How the objects are linked:
s807: zu>s518, si>s514, se>s604, fi>s60, na>s896
s424: zu>s371, si>s387, se>s626, fi>s167, na>s682
s735: zu>s295, si>s419, se>s496, fi>s902, na>s631
s882: zu>s419, si>s86, se>s930, fi>s557, na>s818
s444: zu>s97, si>s986, se>s60, fi>s298, na>s982
s682: zu>s167, si>s894, se>s387, fi>s496, na>s779
s557: zu>s631, si>s818, se>s882, fi>s887, na>s36
s646: zu>s894, si>s371, se>s105, fi>s930, na>s15
s518: zu>s104, si>s807, se>s142, fi>s423, na>s60
s917: zu>s640, si>s391, se>s825, fi>s302, na>s977
s60: zu>s423, si>s896, se>s807, fi>s444, na>s986
s685: zu>s771, si>s423, se>s104, fi>s187, na>s97
s626: zu>s288, si>s782, se>s535, fi>s424, na>s387
s387: zu>s424, si>s750, se>s782, fi>s682, na>s894
s993: zu>s100, si>s640, se>s305, fi>s494, na>s742
s561: zu>s86, si>s496, se>s167, fi>s295, na>s735
s97: zu>s187, si>s444, se>s423, fi>s349, na>s298
s711: zu>s588, si>s255, se>s71, fi>s406, na>s402
s591: zu>s825, si>s349, se>s187, fi>s391, na>s353
s602: zu>s36, si>s902, se>s295, fi>s142, na>s604
s825: zu>s644, si>s591, se>s267, fi>s917, na>s391
s305: zu>s353, si>s644, se>s298, fi>s993, na>s640
s187: zu>s267, si>s97, se>s685, fi>s591, na>s349
s402: zu>s406, si>s535, se>s255, fi>s288, na>s626
s902: zu>s602, si>s631, se>s735, fi>s604, na>s292
s535: zu>s402, si>s42, se>s412, fi>s626, na>s782
s977: zu>s302, si>s100, se>s391, fi>s828, na>s308
s42: zu>s535, si>s588, se>s43, fi>s782, na>s161
s771: zu>s986, si>s685, se>s737, fi>s267, na>s187
s640: zu>s993, si>s917, se>s644, fi>s742, na>s302
s892: zu>s335, si>s142, se>s36, fi>s104, na>s518
s308: zu>s828, si>s494, se>s100, fi>s43, na>s153
s391: zu>s917, si>s353, se>s591, fi>s977, na>s100
s15: zu>s930, si>s167, se>s371, fi>s86, na>s561
s631: zu>s902, si>s557, se>s419, fi>s292, na>s887
s43: zu>s412, si>s153, se>s308, fi>s42, na>s588
s894: zu>s682, si>s646, se>s750, fi>s779, na>s930
s105: zu>s750, si>s288, se>s406, fi>s646, na>s371
s86: zu>s882, si>s561, se>s15, fi>s818, na>s295
s36: zu>s887, si>s602, se>s818, fi>s892, na>s142
s335: zu>s514, si>s892, se>s887, fi>s737, na>s104
s782: zu>s626, si>s161, se>s42, fi>s387, na>s750
s104: zu>s737, si>s518, se>s892, fi>s685, na>s423
s750: zu>s387, si>s105, se>s161, fi>s894, na>s646
s353: zu>s391, si>s305, se>s349, fi>s100, na>s993
s267: zu>s982, si>s187, se>s771, fi>s825, na>s591
s982: zu>s298, si>s267, se>s986, fi>s644, na>s825
s302: zu>s742, si>s977, se>s917, fi>s313, na>s828
s298: zu>s349, si>s982, se>s444, fi>s305, na>s644
s153: zu>s43, si>s71, se>s494, fi>s588, na>s711
s896: zu>s60, si>s737, se>s514, fi>s986, na>s771
s779: zu>s496, si>s930, se>s894, fi>s419, na>s882
s588: zu>s42, si>s711, se>s153, fi>s161, na>s406
s288: zu>s105, si>s626, se>s402, fi>s371, na>s424
s292: zu>s604, si>s887, se>s631, fi>s514, na>s335
s604: zu>s142, si>s292, se>s902, fi>s807, na>s514
s986: zu>s444, si>s771, se>s896, fi>s982, na>s267
s142: zu>s892, si>s604, se>s602, fi>s518, na>s807
s406: zu>s161, si>s402, se>s711, fi>s105, na>s288
s100: zu>s977, si>s993, se>s353, fi>s308, na>s494
s742: zu>s494, si>s302, se>s640, fi>s71, na>s313
s514: zu>s807, si>s335, se>s292, fi>s896, na>s737
s818: zu>s557, si>s295, se>s86, fi>s36, na>s602
s255: zu>s711, si>s412, se>s313, fi>s402, na>s535
s494: zu>s308, si>s742, se>s993, fi>s153, na>s71
s167: zu>s15, si>s682, se>s424, fi>s561, na>s496
s313: zu>s71, si>s828, se>s302, fi>s255, na>s412
s412: zu>s255, si>s43, se>s828, fi>s535, na>s42
s423: zu>s685, si>s60, se>s518, fi>s97, na>s444
s496: zu>s561, si>s779, se>s682, fi>s735, na>s419
s295: zu>s818, si>s735, se>s561, fi>s602, na>s902
s930: zu>s779, si>s15, se>s646, fi>s882, na>s86
s371: zu>s646, si>s424, se>s288, fi>s15, na>s167
s644: zu>s305, si>s825, se>s982, fi>s640, na>s917
s349: zu>s591, si>s298, se>s97, fi>s353, na>s305
s828: zu>s313, si>s308, se>s977, fi>s412, na>s43
s887: zu>s292, si>s36, se>s557, fi>s335, na>s892
s419: zu>s735, si>s882, se>s779, fi>s631, na>s557
s71: zu>s153, si>s313, se>s742, fi>s711, na>s255
s161: zu>s782, si>s406, se>s588, fi>s750, na>s105
s737: zu>s896, si>s104, se>s335, fi>s771, na>s685

The rows follow the links: the fewer symbols apart two objects are, the more alike their rows tend to be.

Rows of some objects; one shown again gets a slightly different row:
s828 -> [ -23,   63,   44,  -70,   30,  -74,   -9,   37,  -22,  -18,  -49,   -1,  -34,  -22,  -66,  -24,    2,   35,   41,   41,  112,  -38,   12,    9,    3,   65,   25,   44,   36,    8,   37,   -6,   21,   38,   19,  113,  -13,    4,  105,   34,   22,   82,    6,  -46,   49,   26,  110,   14,    5,   43,  -22,   30,   62,   -1,   41,  -76,   -7,  -21,  -55,  -43,   45]
s419 -> [  16,  -85,   -6,   25,  -50,    4,  -62,   -5,  -47,   -1,   74,  -29,   76,   31,   70,   14,   70,  -11,  -23,  -47,  -54,   67,  -63,   -9,  -65,   42,   73,  -12,  -26,  -20,    0, -140,  -55,   42,  -23,  -20,   40,   22, -109,  -15,   25,   17,   -5,   -1,  -18,  -22,  -61,   -5,   43,   31,   -5,  -16,  -18,   15,   56,   49,   20,   35,   -9,   59,  -82]
s60 -> [ -17,   26,   40,   25,   48,   84,   45,   67,   15,   29,   11,  -11,   44,  -11,  -28,   24,  -43,   -9,   29,  -65,   -5,  -15,   50,  -54,  -52,  -30,   -3,   -7,  112,   56,  -20,  126,   -3,  -55, -107,  -76,   -4,  -52,   36,  -52,   23,  -28,    3,  -19,   74,   33,  -25,   -8,    7,  -66,  -18,  -56,  -35,  -16,  -70,  -13,   22,   65,  -20,  -14,   62]
s561 -> [  24,  -52,    2,   21,  -78,   -6,  -88,   49,   -4,  -72,   29,  -37,   95,   21,    6,    5,   79,  -29,  -39,  -32,    9,  100,   -6,  -29,  -33,   57,   73,   25,  -10,  -54,  -18,  -54,  -71,   65,  -39,   23,   -1,   29,  -55,   11,  -10,  -77,   20,   -9,  -60,  -89,   17,  -34,  -23,   17,   -3,   63,   41,   -8,   28,   44,   -2,   50,  -60,   35,  -59]
s424 -> [ 104,  -85,   34,   60,  -60,  -33,  -10,  -63,  -30,   33,  -13,  -13,  -11,   -5,   17,  -29,   16,   20,    5,    4,  -37,  -12,    0,   83,  -58,    5,   39,  -23, -128,   -9,   13, -104,    0,   48,   35,  -12,  -18,   33,  -26,   13,    5,   61,  -62,   20,  -22,   38,  -36,   -7,   39,   45,   23,   -2,  -15,   20,   41,   -2,   -2,  -27,  -46,   98, -112]
s882 -> [  15,  -89,   -7,   11,  -61,   -8,  -75,   16,  -42,   -5,   66,  -40,   82,   29,   47,   -2,   92,  -18,  -41,  -48,  -33,   81,  -52,  -17,  -56,   59,   84,   -5,  -27,  -43,   -2, -109,  -74,   47,  -31,  -13,   28,   33, -108,   -7,   18,   -2,    4,   -5,  -35,  -53,  -31,  -17,   30,   37,   -9,   19,    2,   12,   49,   68,   -4,   48,  -29,   42,  -88]
s353 -> [ -41,   26,  -16, -115,   52,   57,   62,    5,   47,   54,  -28,   36,  -37,  -39,   -7,  -30,  -52,   22,   47,  -28,   61, -103,   39,   40,   31,  -31,   53,   -8,   -9,    4,  -31,  141,   28,  -13,  -64,  -26,  -78,  -29,   61,    4,   34,   60,  -47,  -16,   73,   53,   20,  -48,  -48,    2,  -19,  -16,  -10,   -3,  -24,  -28,  -17,   17,  -39,  -61,  -16]
s644 -> [ -70,   64,   26,  -85,   79,   29,   61,   17,    9,   48,  -14,   11,  -24,  -35,   13,    7,  -31,   22,   85,   -9,   66,  -83,   25,   23,  -22,  -25,   34,    9,   71,   15,    3,   99,   23,  -36,  -65,   12,  -38,  -62,   81,    4,   33,   53,   -9,  -46,   81,   69,   40,  -41,   -8,   18,  -10,  -24,  -14,  -14,  -23,  -83,   -7,   37,  -34,  -68,   42]
s986 -> [ -41,   19,  -89,  -87,   30,  104,   24,   46,   71,   24,   60,   31,    7,   -6,  -25,    1,  -34,  -19,  -47,  -82,   -5,   -3,  -16,  -48,   85,   -4,    1,  -14,    3,   -4,  -59,  133,    5,  -24,  -59,  -68,  -20,    7,  -34,  -11,   16,  -44,   11,   16,   34,  -28,  -12,  -18,  -80,  -53,  -58,  -38,  -19,  -11,  -40,   90,    3,   12,   46,  -78,   17]
s779 -> [  53,  -29,   34,   73,  -74,  -30,  -93,   39,    4, -101,  -16,  -29,   78,   10,  -49,    1,   40,  -59,  -33,    1,   15,   87,   30,  -41,  -28,   23,   18,   25,   12,  -27,   -8,    5,  -52,   59,  -11,   31,  -10,   23,   15,   15,  -62, -126,   24,  -11,  -91,  -77,   21,  -15,  -36,  -17,   24,   76,   38,  -12,   -5,   21,  -11,   33,  -75,   44,   -2]
s100 -> [  -7,   51,  -91,  -53,   34,  -13,   41,  -34,   31,   22,  -11,   43, -115,  -10,  -23,  -28,  -44,   48,  -47,   43,   22,  -58,  -22,   20,  130,  -23,  -82,   -4,  -86,   -4,   -5,   29,   50,  -30,   92,   -2,   -3,   20,    5,    6,    6,   38,   -3,   35,   19,  -21,   19,   44,  -34,   -5,  -29,  -16,   34,   14,   -4,   24,    8, -108,   90,  -61,   31]
s902 -> [  22,  -21,   76,  124,   -3,   44,   12,   -4,    2,  -17,  -16,  -25,   72,   -2,   26,   53,  -17,  -57,   26,  -30,  -82,   42,   47,  -21,  -63,  -62,  -50,  -24,   92,   44,  -15,   33,  -21,  -40,  -47,  -65,   14,  -37,   -1,  -13,  -44,  -97,   -1,   15,  -57,   45,  -64,  -17,   28,  -49,   52,   -5,  -75,   -6,  -57,  -24,   -5,   66,  -12,   72,   31]
s782 -> [ -11,   19,   46,  -21,  -41,  -99,  -71,  -14,   -9,  -82,  -69,  -15,    9,   -9,  -18,  -11,   51,  -11,   34,   67,   78,   19,   23,   29,   -7,   26,   37,   37,    7,  -46,   20,  -53,  -34,   63,   35,  110,  -41,    6,   64,   58,  -33,  -26,   18,  -22,  -81,  -29,   74,  -41,   -4,   55,   47,  105,   52,   -7,   36,  -54,  -32,    4,  -71,   -5,   -6]
s514 -> [ -63,   -6,  -53,   34,   46,   29,   -6,   19,  -64,   25,   70,  -37,   35,   10,  102,   38,   48,   30,  -49,  -12,  -18,   35,  -51,  -66,  -51,   -1,  -20,   12,   15,  -21,   28,  -82,  -17,  -50,  -15,  -65,   66,  -21, -116,  -54,   85,   18,   55,    5,   55,  -53,  -89,   41,   55,    0,  -19,  -39,  -21,   14,   -5,   55,   24,   20,   61,  -22,   11]
s682 -> [ 125,  -43,   76,  157,  -58,  -49,  -15,  -50,   -2,  -35,  -56,  -24,    6,   10,  -46,    5,  -27,  -31,   -6,   37,  -62,   36,   45,   24,  -23,  -30,  -79,  -11,  -23,   39,   20,  -39,   18,    7,   67,  -15,   17,   21,   33,    7,  -70,  -63,   -5,   36,  -73,   22,  -26,   36,   26,  -28,   44,   12,   -8,   14,  -29,  -12,    7,  -30,  -14,  115,   -6]
s349 -> [-121,   95,  -13,  -57,   96,  -22,   49,    6,  -40,   23,    5,    5,  -30,    8,   44,   42,    1,   27,   43,   38,   19,  -44,  -25,  -31,    3,   -8,  -37,    5,  118,   25,   40,  -14,   24,  -55,   -2,   31,   55,  -64,   21,  -12,   41,   65,   41,  -35,   76,   38,   18,   21,   48,    9,    0,  -38,    3,  -13,  -10,  -65,    0,   13,   52,  -88,   93]
s930 -> [  75,  -25,   52,  108,  -79,  -28,  -71,   30,   14, -100,  -32,  -25,   76,    4,  -54,    5,   13,  -48,  -24,    7,   -6,   85,   39,  -28,  -30,    7,  -26,   19,   11,   -8,   -6,   12,  -33,   40,    7,   33,  -11,   25,   26,    6,  -73, -126,   29,    8,  -93,  -65,   23,    2,  -20,  -38,   32,   71,   30,   -7,  -24,    7,   -9,   20,  -62,   57,   11]
s305 -> [ -50,   35,   22,  -94,   61,   47,   53,    9,   38,   48,  -19,   22,  -40,  -47,   -2,  -12,  -42,   14,   66,  -26,   71, -105,   40,   39,    5,  -16,   50,   11,   38,   26,  -21,  119,   21,  -23,  -75,  -11,  -58,  -53,   68,    7,   40,   66,  -35,  -29,   77,   68,   35,  -50,  -27,    4,  -15,  -29,   -6,   -6,  -27,  -52,  -14,   32,  -37,  -63,   14]
s444 -> [ -60,   26, -106,  -88,   31,   89,   31,   43,   64,   11,   81,   39,   -9,    8,   12,    5,  -26,  -10,  -54,  -69,  -15,    6,  -41,  -50,  106,  -10,   -4,  -16,   -6,  -19,  -54,   90,   -7,  -43,  -27,  -61,  -10,   16,  -52,  -16,   17,  -37,   14,   20,   31,  -56,  -19,    7,  -66,  -48,  -57,  -35,   -6,   -2,  -23,   90,   21,    4,   74,  -82,   13]
s302 -> [ -23,   81,  -41,  -23,   43,  -69,   24,  -30,    0,  -14,  -34,   22, -102,    1,  -34,  -10,  -31,   44,  -24,   89,   44,  -34,  -26,  -14,   92,   -3,  -99,   28,  -23,   -2,   21,  -15,   49,  -15,  119,   63,   32,   14,   45,   13,    0,   41,   30,   17,   25,  -21,   59,   61,   -5,   -3,  -12,    4,   48,   12,    6,  -18,    6,  -94,   84,  -63,   71]

Each walk starts at a row. The symbols on each line, taken left to right, move it on to the next object.
Each answer is a row, close to the row of the object it stands for.
---
[ -35,   87,   25,  -43,   51,  -98,  -13,   22,  -22,  -26,  -55,    2,  -39,  -17,  -61,  -21,  -11,   37,   41,   58,   99,  -30,    4,  -19,    9,   43,   -6,   37,   47,    7,   46,  -13,   30,   28,   46,  118,   11,   -7,  102,   22,    8,   65,    6,  -45,   40,    0,  105,   32,   12,   26,  -16,   22,   74,   -5,   29,  -86,    2,  -29,  -28,  -47,   72]
si se na se si: [ -10,    7,  -64, -110,   37,   68,   59,  -11,   63,   64,   -3,   51,  -80,  -36,  -14,  -49,  -60,   34,   -6,  -17,   33,  -97,   10,   44,   82,  -26,   16,  -14,  -96,    4,  -49,  128,   41,  -15,  -13,  -36,  -70,    5,   27,   15,   24,   48,  -55,   21,   49,   20,    7,  -31,  -69,   -6,  -45,  -43,   -6,    4,  -10,   25,  -10,  -46,   18,  -58,  -40]
zu se fi se na na: [ -23,   64,  -72,  -42,   47,  -37,   39,  -33,   17,   -6,  -28,   39, -117,   -5,  -24,  -18,  -34,   42,  -36,   70,   26,  -46,  -30,    7,  109,  -12, -101,   15,  -57,   -5,    1,   11,   63,  -22,  109,   33,   14,   18,   19,   12,    1,   37,   11,   25,   20,  -29,   30,   57,  -18,    4,  -15,  -15,   38,   14,    3,    3,    8, -103,   89,  -66,   55]
---
[ 129,  -65,   65,  144,  -61,  -32,    4,  -62,  -17,   -6,  -47,  -23,   -8,   19,  -29,   -4,  -28,   -6,  -12,   42,  -77,   30,   28,   42,  -34,  -34,  -64,  -16,  -61,   39,   25,  -57,   28,   15,   70,  -21,   12,   22,    4,   -2,  -63,  -26,  -23,   33,  -68,   34,  -49,   38,   40,  -13,   44,   -5,  -18,   15,    1,  -13,    5,  -40,   -8,  122,  -25]
si se na se si: [   1,   -8,   46,  -26,  -50,  -80,  -82,   -6,  -14,  -66,  -50,   -7,   20,  -11,   -3,  -11,   62,  -15,   26,   54,   77,   16,    8,   37,  -32,   42,   75,   50,  -19,  -54,   17,  -49,  -37,   75,   11,  102,  -44,    2,   41,   41,  -11,   -8,    1,  -19,  -75,  -34,   85,  -58,  -11,   65,   24,   93,   53,  -17,   46,  -46,  -32,   11,  -91,    7,  -46]
zu fi zu fi si: [  95,  -29,   72,  140,  -69,  -43,  -47,    6,    0,  -95,  -53,  -24,   45,   -2,  -61,   11,    6,  -48,  -16,   32,  -16,   67,   56,  -36,  -24,    1,  -42,   15,    6,   18,   14,    0,  -19,   19,   28,    9,   -5,   20,   36,   11,  -78, -120,   22,    9,  -91,  -26,   14,   14,  -14,  -41,   39,   49,   20,   -9,  -35,    0,   -4,    6,  -40,   79,   22]
---
[-118,   79,  -74,  -67,   89,   -9,   43,   13,  -23,   24,   43,   15,  -47,   23,   53,   32,    6,   20,   -6,   26,   -4,  -10,  -78,  -51,   47,   -6,  -60,    2,   64,    6,   18,  -46,   31,  -67,   33,    7,   73,  -25,  -34,  -19,   37,   40,   46,   -3,   56,   -2,    5,   43,   22,   -6,  -26,  -40,    1,    1,   -3,   -2,   20,  -11,  114,  -95,   84]
si fi fi zu zu: [  -1,   30,  -83,  -68,   27,   15,   57,  -36,   56,   36,   -8,   50, -107,  -13,  -18,  -42,  -62,   45,  -30,   23,   16,  -77,  -20,   44,  116,  -33,  -57,   -6, -119,   -2,  -19,   63,   59,  -21,   67,  -16,  -25,   23,   -2,   26,   10,   41,  -15,   43,   33,   -9,   -2,   24,  -55,   -4,  -37,  -25,   11,    9,   -4,   33,   -8,  -94,   85,  -61,   -2]
na se si zu: [ -10,   22,  -83,  -99,   24,   49,   60,  -16,   66,   52,   -3,   56,  -95,  -24,  -20,  -38,  -60,   30,  -22,    2,   19,  -79,   -4,   43,  109,  -20,  -11,  -15, -107,   -4,  -39,   93,   46,  -19,   36,  -27,  -53,   16,    4,   22,   18,   52,  -48,   37,   40,   -1,   -7,   -4,  -63,   -6,  -33,  -28,    8,   10,   -9,   35,    0,  -71,   56,  -58,  -26]
---
[ 118,  -85,   39,   94,  -65,  -31,   -4,  -73,  -20,   29,  -18,  -23,  -18,   12,    6,  -19,   -7,   16,    1,   22,  -66,    5,    2,   77,  -50,  -10,   -5,  -27, -114,   13,   23,  -86,   16,   28,   50,  -27,    8,   29,  -31,    8,  -15,   53,  -56,   31,  -36,   33,  -63,   21,   47,   16,   31,  -22,  -17,   28,   38,    1,    5,  -48,  -22,  114,  -93]
fi fi na na zu se: [  27,  -71,   27,   86,  -28,    6,   -6,  -24,  -62,   36,   48,  -33,   57,   43,   68,   42,   36,  -26,    9,  -31, -107,   58,  -34,   -3,  -82,    1,   10,  -32,   16,   19,   18, -128,  -21,   -2,  -11,  -50,   54,   -5,  -99,  -33,    5,   34,  -11,    2,   -9,   35,  -81,   17,   78,   13,   17,  -42,  -62,   18,   28,   15,   16,   44,   16,   72,  -47]
zu na si si: [  28,  -41,   69,  136,  -18,   24,   18,  -21,  -19,   -1,   -2,  -25,   60,   17,   37,   51,  -16,  -59,   36,  -13,  -98,   39,   28,  -13,  -77,  -48,  -41,  -42,   82,   41,    8,  -10,   -7,  -36,  -23,  -56,   25,  -40,   -9,  -30,  -39,  -68,   -1,    9,  -49,   57,  -82,   -7,   53,  -35,   60,  -30,  -79,   -4,  -46,  -22,   -2,   65,   -3,   91,   24]
---
[  30,  -53,   31,  -30,  -60,  -56,  -65,  -18,  -27,   -8,  -21,  -36,   21,  -18,   13,  -37,   61,   23,   26,   11,   59,    3,   -3,   67,  -48,   48,   98,   33,  -82,  -55,   11,  -78,  -37,   76,  -11,   54,  -51,   23,  -16,   33,    7,   61,  -32,  -18,  -22,  -14,   30,  -54,   17,   76,    5,   59,   42,   -1,   61,  -25,  -23,    4, -101,   40, -110]
se fi na na: [ 100,  -25,   75,  142,  -65,  -44,  -25,  -20,    2,  -65,  -63,  -20,   21,    3,  -54,    4,  -17,  -42,  -10,   31,  -43,   59,   63,   -4,  -28,  -21,  -66,   -3,   -8,   26,   15,  -15,    6,   24,   47,    7,    9,   16,   39,   12,  -79,  -96,    0,   25,  -99,  -12,   -6,   25,   14,  -43,   45,   30,    6,    3,  -22,   -4,    0,  -13,  -25,  100,    9]
na si fi si fi: [  41,  -34,   67,  126,  -27,   18,   15,  -34,  -44,   15,   12,  -32,   58,   33,   49,   49,    3,  -47,   29,   -7, -112,   33,   13,   -9,  -95,  -36,  -34,  -58,   64,   49,   12,  -57,    0,  -38,  -17,  -64,   47,  -27,  -45,  -31,  -27,  -33,    7,    7,  -40,   62,  -90,   15,   67,  -14,   51,  -30,  -81,    0,  -18,  -14,   17,   55,    5,   89,    6]
---
[ -57,    5,  -30,   42,   56,   22,    0,   29,  -68,   34,   49,  -37,   33,    8,   92,   39,   35,   42,  -39,  -19,  -29,   21,  -41,  -68,  -81,  -17,  -30,    6,   47,    1,   40,  -74,  -21,  -63,  -26,  -64,   74,  -32,  -90,  -54,   87,   37,   51,   -4,   71,  -18,  -84,   46,   70,   -2,  -18,  -57,  -30,   13,  -13,   32,   22,   19,   65,  -12,   38]
zu fi zu na: [ -73,   39, -127,  -90,   45,   65,   24,   32,   39,   18,   76,   42,  -24,   25,   21,   12,  -16,    2,  -68,  -39,  -26,   -3,  -54,  -46,  103,    2,  -41,  -24,   -9,  -17,  -43,   40,   -4,  -36,   -1,  -42,   28,   13,  -78,  -21,   20,  -14,   21,   22,   37,  -41,  -12,   24,  -46,  -31,  -55,  -29,  -10,   -3,  -12,   77,   19,  -16,  105,  -95,   37]
fi fi fi na si: [ -35,   91,  -22,  -23,   52,  -97,   13,   -1,  -22,  -25,  -42,   12,  -87,   -9,  -53,   -8,  -22,   50,   -9,   98,   67,  -35,  -22,  -25,   58,   13,  -83,   32,    4,    3,   45,  -25,   54,  -19,   95,   88,   26,    8,   66,   10,    4,   48,   30,    1,   22,  -24,   87,   58,    3,    4,  -11,   18,   66,    8,   17,  -42,    5,  -83,   62,  -67,   85]
---
[  35,  -62,   51,  100,  -21,    6,   16,  -35,  -68,   30,   30,  -35,   52,   36,   64,   45,   20,  -26,   14,  -28, -117,   41,  -25,   -5,  -93,  -22,   -7,  -41,   32,   38,   25,  -99,  -23,  -14,   -9,  -60,   59,  -11,  -61,  -35,   -4,   -2,  -13,   -8,  -15,   62,  -86,   16,   73,   -1,   38,  -44,  -80,   15,    0,    5,   19,   47,   12,   89,  -18]
zu si se si fi si: [  16,  -86,    1,   45,  -31,    5,  -24,  -18,  -58,   37,   67,  -32,   54,   42,   65,   26,   60,   -3,  -12,  -34, -101,   62,  -48,   -9,  -80,   21,   44,  -28,   -2,   -7,   11, -141,  -38,   13,  -22,  -30,   53,   18, -108,  -24,   22,   35,  -11,   -5,  -27,    6,  -70,    9,   68,   28,   12,  -32,  -48,   19,   39,   38,   17,   27,   -4,   68,  -73]
se se si na na: [  17,  -72,   -7,    3,  -70,   -3,  -91,   39,  -21,  -47,   57,  -38,   92,   19,   28,    7,   85,  -31,  -43,  -49,  -18,   93,  -36,  -17,  -51,   51,   86,   21,  -21,  -48,   -7,  -83,  -68,   59,  -35,    7,    0,   40,  -85,    0,    3,  -29,   19,   -5,  -50,  -73,  -11,  -23,   -4,   36,  -14,   45,   16,  -13,   48,   53,    2,   46,  -56,   32,  -76]
---
[  25,  -20,   60,  111,  -23,   53,    0,    7,   20,  -35,   -4,  -11,   65,   -7,   29,   42,   -4,  -63,   14,  -34,  -54,   40,   61,  -34,  -50,  -61,  -29,  -16,   73,   24,  -28,   62,  -20,  -38,  -59,  -63,   -4,  -31,   -1,  -16,  -49, -140,   13,   10,  -64,   13,  -66,  -45,  -16,  -59,   65,   17,  -63,  -20,  -79,  -10,  -15,   67,  -26,   44,   26]
se se si: [  35,  -45,   24,   37,  -74,  -16, -101,   51,   -7,  -88,    6,  -26,  108,   -1,  -21,   12,   64,  -48,  -30,  -26,   20,   97,   12,  -37,  -34,   56,   56,   34,    3,  -42,   -4,  -25,  -69,   56,  -28,   36,  -12,   41,  -22,    4,  -35,  -95,   29,   -7,  -76,  -88,   10,  -32,  -30,   -1,    6,   71,   46,  -11,    9,   43,   -9,   39,  -76,   33,  -30]
se si zu si zu se: [  80,  -95,   26,   24,  -56,  -29,  -29,  -45,  -31,   39,   -3,  -13,   -1,   -3,   31,  -35,   32,   33,    5,   -3,   -4,  -14,   -3,   87,  -64,   15,   83,    2, -118,  -24,    9,  -90,  -13,   55,   14,    3,  -28,   20,  -30,   20,   22,   70,  -55,    7,  -22,   24,  -25,  -16,   31,   64,   22,   12,    8,   19,   65,   -2,   -9,  -21,  -65,   92, -129]
